Here is a tiny trained network, its code and every weight. The questions are about switching its units off for an input and a target symbol, where a switched-off unit gives its printed mean instead of its output.

import numpy as np


def w(rows, s, z=0):
    codes = np.array(rows[::2]) - 128.0
    scale = np.full(codes.shape[1], s)
    scale[-1] = z or s
    return codes * scale


def f(y):
    return y / 2 * (1 + np.tanh(0.7978845608 * (y + 0.044715 * y**3)))


def softmax(a):
    e = np.exp(a - a.max(-1, keepdims=True))
    return e / e.sum(-1, keepdims=True)


def log_softmax(a):
    a = a - a.max(-1, keepdims=True)
    return a - np.log(np.exp(a).sum(-1, keepdims=True))


def net(x, mask):
    ids = ['ΔΘΛΞΠΦΩαβγεζημτψ'.index(c) for c in x.split()]
    T = len(ids)
    res = E[ids] + P[:T]
    r = res
    for j in range(2):
        rows = slice(4 * j, 4 * j + 4)
        q, k, v = (r @ M[0][rows].T for M in (Q, K, V))
        z = softmax(np.where(np.tri(T) > 0, q @ k.T / 4**0.5, -1e9)) @ v
        o = O[0][rows]
        res = res + np.where(mask[j], z, o[:, -1]) @ o[:, :-1]
    y = f(res @ A[0][:, :-1].T + A[0][:, -1])
    res = res + np.where(mask[2:6], y, B[0][:, -1]) @ B[0][:, :-1]
    return log_softmax(res[-1] @ U[:, :-1].T + U[:, -1])


Q, K, V, O, A, B = {}, {}, {}, {}, {}, {}
E = w([
[238,162,67,55,99],'Δ',
[107,93,155,228,86],'Θ',
[63,249,108,120,110],'Λ',
[73,184,176,82,165],'Ξ',
[121,22,139,99,74],'Π',
[162,191,166,186,119],'Φ',
[142,71,55,127,245],'Ω',
[154,80,224,103,135],'α',
[151,69,126,16,207],'β',
[213,188,110,97,129],'γ',
[45,143,84,61,50],'ε',
[81,63,50,43,152],'ζ',
[212,140,177,94,117],'η',
[87,193,37,104,170],'μ',
[144,183,165,182,236],'τ',
[196,177,140,82,65],'ψ',
],0.012)
P = w([
[254,142,76,175,105],'0',
[215,132,99,141,111],'1',
[163,131,124,124,132],'2',
[147,150,130,108,136],'3',
[134,160,151,84,138],'4',
[110,164,160,71,147],'5',
[102,171,167,63,143],'6',
[124,160,163,64,138],'7',
],0.0032)
Q[0] = w([
[97,111,153,136,108],'H1',
[156,115,91,32,106],'H1',
[110,43,135,138,131],'H1',
[47,90,136,172,99],'H1',
[179,151,160,7,108],'H2',
[134,130,70,93,70],'H2',
[98,27,102,136,159],'H2',
[164,162,65,69,166],'H2',
],0.019)
K[0] = w([
[126,99,159,140,65],'H1',
[93,107,90,29,154],'H1',
[182,52,129,130,88],'H1',
[149,105,139,170,6],'H1',
[58,136,153,26,146],'H2',
[73,133,78,92,94],'H2',
[194,61,102,118,117],'H2',
[110,189,69,43,192],'H2',
],0.017)
V[0] = w([
[94,34,49,186,226],'H1',
[181,151,140,72,1],'H1',
[170,6,145,53,112],'H1',
[60,178,102,150,174],'H1',
[36,179,40,131,48],'H2',
[150,187,213,183,174],'H2',
[137,118,23,92,185],'H2',
[215,156,79,94,184],'H2',
],0.0088)
O[0] = w([
[126,28,55,174,175,29],'H1',
[88,184,152,60,54,179],'H1',
[126,48,134,62,83,21],'H1',
[161,164,93,168,176,143],'H1',
[61,167,1,186,53,221],'H2',
[160,180,201,194,151,200],'H2',
[100,156,36,47,186,4],'H2',
[83,179,154,60,189,23],'H2',
],0.0086,0.0019)
A[0] = w([
[88,177,160,163,43,159],'N1',
[217,114,188,150,131,144],'N2',
[215,144,163,183,130,27],'N3',
[121,158,171,77,254,255],'N4',
],0.009,0.002)
B[0] = w([
[208,97,108,176,117,254],'N1',
[166,107,141,92,212,216],'N2',
[158,146,78,49,211,217],'N3',
[1,105,148,196,105,208],'N4',
],0.0087,0.0089)
U = w([
[116,128,131,121,126,76],'Δ',
[201,28,112,233,136,239],'Θ',
[140,99,54,37,171,111],'Λ',
[14,200,253,220,74,253],'Ξ',
[113,31,172,72,44,176],'Π',
[229,226,105,25,223,114],'Φ',
[60,69,104,173,149,44],'Ω',
[137,109,251,50,154,59],'α',
[50,82,166,92,141,88],'β',
[186,191,214,101,31,69],'γ',
[88,194,42,126,176,122],'ε',
[125,150,55,144,26,152],'ζ',
[88,187,140,26,117,136],'η',
[118,134,132,117,127,67],'μ',
[160,234,97,191,94,27],'τ',
[107,143,130,115,221,68],'ψ',
],0.0057,0.0038)

Each question gives the input, a string of symbols that net reads in full, and the target symbol t.
The units are the heads (4 rows each of Q, K, V and O) and the neurons (one row each of A and B). Each row of codes is followed by its name. A weight is (code - 128) times the scale printed after its matrix; where a second scale follows, it is the last column's (O, A, B and U).
mask holds one flag per unit, heads first, then neurons. A switched-off unit (its flag False) gives its mean, the last column of its rows in O or B, instead of its output. The means were averaged over made-up inputs and are rounded, as every weight is.
A unit's drop is (log p(t) with every unit on - log p(t) with that unit switched off) / (log p(t) with every unit on - log p(t) with every unit switched off).
The circuit of an input: a set's keep is (log p(t) with only the set's units on - log p(t) with every unit switched off) / (log p(t) with every unit on - log p(t) with every unit switched off). Starting from all 6 units, units are removed one at a time, each time the one whose removal leaves the highest keep (on an exact tie, the one counted first), for as long as the keep stays at least 0.8.
circuit, biggest first: the units of the circuit, biggest drop first
most important unit: the unit with the biggest drop
k most important neurons: the k neurons with the biggest drops, biggest first
which heads matter: for each layer, one digit per head in row order, 1 if its drop is at least 0.15 and else 0, layers parted by /
drop when u is switched off: that unit's drop, to one decimal
input Λ Π Ξ Θ η, target Φ: circuit, biggest first -> [N3 H1 H2]
input Ξ μ η Ξ Ξ β Ω, target Ω: most important unit -> N4
input ε μ Δ, target ε: circuit, biggest first -> [H2 H1]
input Θ γ γ, target Ξ: which heads matter -> 01
input Θ ψ Δ ψ Π Θ Π Ξ, target Ξ: circuit, biggest first -> [N4 N3 H2]
input Ξ Ω Λ, target τ: which heads matter -> 11
input μ Θ ε ψ Ξ η, target Φ: circuit, biggest first -> [H1 N3 N2]
input Φ Θ Θ Π μ α, target α: which heads matter -> 01
input Θ Θ Ξ Θ Ω Δ, target Θ: which heads matter -> 10
input Ξ μ Π Θ Λ, target τ: which heads matter -> 11
input η Ξ Π Φ, target Φ: which heads matter -> 01
input ε Θ ψ τ Δ Ξ β, target β: which heads matter -> 11
input μ α ζ Δ Ω Θ Π, target Π: 2 most important neurons -> [N3 N2]
input ψ Δ γ Θ Θ ζ Θ η, target Λ: circuit, biggest first -> [H2]
input β Θ γ η ζ, target Λ: drop when N1 is switched off -> 0.0
input Π Θ ψ Φ η ε η Ω, target Ω: drop when N4 is switched off -> 0.7
input Θ Ξ Ξ Δ Π Π μ, target ε: drop when H2 is switched off -> 0.8
